Below are the code and all the weights of a small trained network. Each question names an input and a class and asks about switching units off, where a switched-off unit gives its printed mean instead of its output.

import numpy as np


def w(rows, s, z=0):
    codes = np.array(rows[::2]) - 128.0
    scale = np.full(codes.shape[1], s)
    scale[-1] = z or s
    return codes * scale


def norm(h):
    return h / np.sqrt((h * h).mean(-1, keepdims=True) + 1e-5)


def f(y):
    return np.maximum(y, 0)


def log_softmax(a):
    a = a - a.max(-1, keepdims=True)
    return a - np.log(np.exp(a).sum(-1, keepdims=True))


def net(x, mask):
    res = np.array(x, float).reshape(1, 4) / 4 @ E
    u = 0
    for l in range(3):
        y = f(norm(res) @ A[l][:, :-1].T + A[l][:, -1])
        res = res + np.where(mask[u : u + 4], y, B[l][:, -1]) @ B[l][:, :-1]
        u += 4
    return log_softmax(norm(res)[-1] @ U[:, :-1].T + U[:, -1])


A, B = {}, {}
E = w([
[113,129,130,141,133,118,126,123,125,122,131],'x0',
[114,165,129,144,87,224,216,88,59,131,162],'x1',
[142,135,131,122,131,129,133,130,123,131,121],'x2',
[64,95,213,69,119,112,252,181,140,143,175],'x3',
],0.0038)
A[0] = w([
[183,45,76,160,201,88,27,107,121,139,90,213],'L0N0',
[172,178,101,220,86,228,97,1,89,152,137,3],'L0N1',
[65,82,133,84,198,11,121,145,164,146,59,53],'L0N2',
[109,30,215,74,185,75,111,186,170,121,138,138],'L0N3',
],0.0031,0.0016)
B[0] = w([
[177,78,209,118,130,208,103,92,92,152,125,253],'L0N0',
[203,222,22,144,68,109,72,109,72,33,74,211],'L0N1',
[201,194,67,67,137,126,137,160,142,162,128,218],'L0N2',
[87,179,3,184,138,86,79,100,91,113,95,232],'L0N3',
],0.0041,0.0048)
A[1] = w([
[183,88,149,145,200,126,70,112,150,140,44,31],'L1N0',
[100,154,84,39,187,3,141,228,250,151,59,72],'L1N1',
[68,81,198,122,94,203,180,108,123,88,144,5],'L1N2',
[180,19,167,148,180,151,60,63,191,131,93,22],'L1N3',
],0.0041,0.0024)
B[1] = w([
[82,33,184,130,93,86,108,119,109,178,153,202],'L1N0',
[81,210,81,50,253,144,91,170,183,42,85,253],'L1N1',
[65,121,135,90,142,124,203,83,63,199,208,168],'L1N2',
[95,80,220,168,58,86,156,129,178,187,109,190],'L1N3',
],0.0051,0.0053)
A[2] = w([
[119,44,202,167,112,44,11,153,196,248,39,34],'L2N0',
[58,100,211,128,79,149,254,137,84,182,223,2],'L2N1',
[168,25,214,192,74,162,51,95,181,202,62,39],'L2N2',
[89,189,90,82,137,235,161,149,123,108,103,70],'L2N3',
],0.004,0.0024)
B[2] = w([
[152,88,254,200,17,103,212,184,155,116,133,254],'L2N0',
[66,52,125,61,155,176,167,57,78,173,185,211],'L2N1',
[100,86,166,142,181,92,208,214,226,165,141,231],'L2N2',
[157,74,191,148,145,92,58,160,187,141,137,190],'L2N3',
],0.0058,0.0055)
U = w([
[208,36,227,234,73,50,151,213,238,168,54,118],'0',
[223,187,38,205,46,193,72,52,54,85,62,249],'1',
[63,186,49,60,253,53,76,204,215,91,56,124],'2',
[57,75,107,64,153,189,221,53,54,198,195,33],'3',
],0.0052,0.0014)

Each question gives the input, the list of numbers given to net, and the class t.
The units are the neurons (one row each of A and B). Each row of codes is followed by its name. A weight is (code - 128) times the scale printed after its matrix; where a second scale follows, it is the last column's (A, B and U).
mask holds one flag per neuron, layer by layer. A switched-off neuron (its flag False) gives its mean, the last column of its row in B, instead of its output. The means were averaged over made-up inputs and are rounded, as every weight is.
A unit's drop is (log p(t) with every unit on - log p(t) with that unit switched off) / (log p(t) with every unit on - log p(t) with every unit switched off).
The circuit of an input: a set's keep is (log p(t) with only the set's units on - log p(t) with every unit switched off) / (log p(t) with every unit on - log p(t) with every unit switched off). Starting from all 12 units, units are removed one at a time, each time the one whose removal leaves the highest keep (on an exact tie, the one counted first), for as long as the keep stays at least 0.8.
circuit, biggest first: the units of the circuit, biggest drop first
top k neurons: the k neurons with the biggest drops, biggest first
k most important neurons of layer l: the k neurons of layer l with the biggest drops, biggest first
drop of u: that unit's drop, to one decimal
input [-3,8,8,0], class 1: circuit, biggest first	(L0N1; L2N2)
input [7,2,-8,-3], class 1: circuit, biggest first	(L0N1)
input [-7,2,1,1], class 3: 2 most important neurons of layer 0	(L0N3; L0N2)
input [6,1,-4,6], class 3: 2 most important neurons of layer 0	(L0N2; L0N1)
input [1,1,7,7], class 3: top 2 neurons	(L0N2; L2N1)
input [5,1,4,1], class 3: top 2 neurons	(L0N1; L0N2)
input [0,1,3,7], class 3: top 2 neurons	(L0N2; L2N1)
input [3,1,0,1], class 3: 3 most important neurons of layer 0	(L0N1; L0N2; L0N3)
input [3,3,-2,1], class 3: top 2 neurons	(L0N3; L1N1)
input [6,2,-7,-5], class 1: drop of L0N1	2.2
input [-2,8,1,-1], class 1: drop of L0N1	0.9
input [-2,8,-8,-1], class 1: drop of L0N1	1.0
input [2,7,-8,0], class 1: 2 most important neurons of layer 0	(L0N1; L0N0)
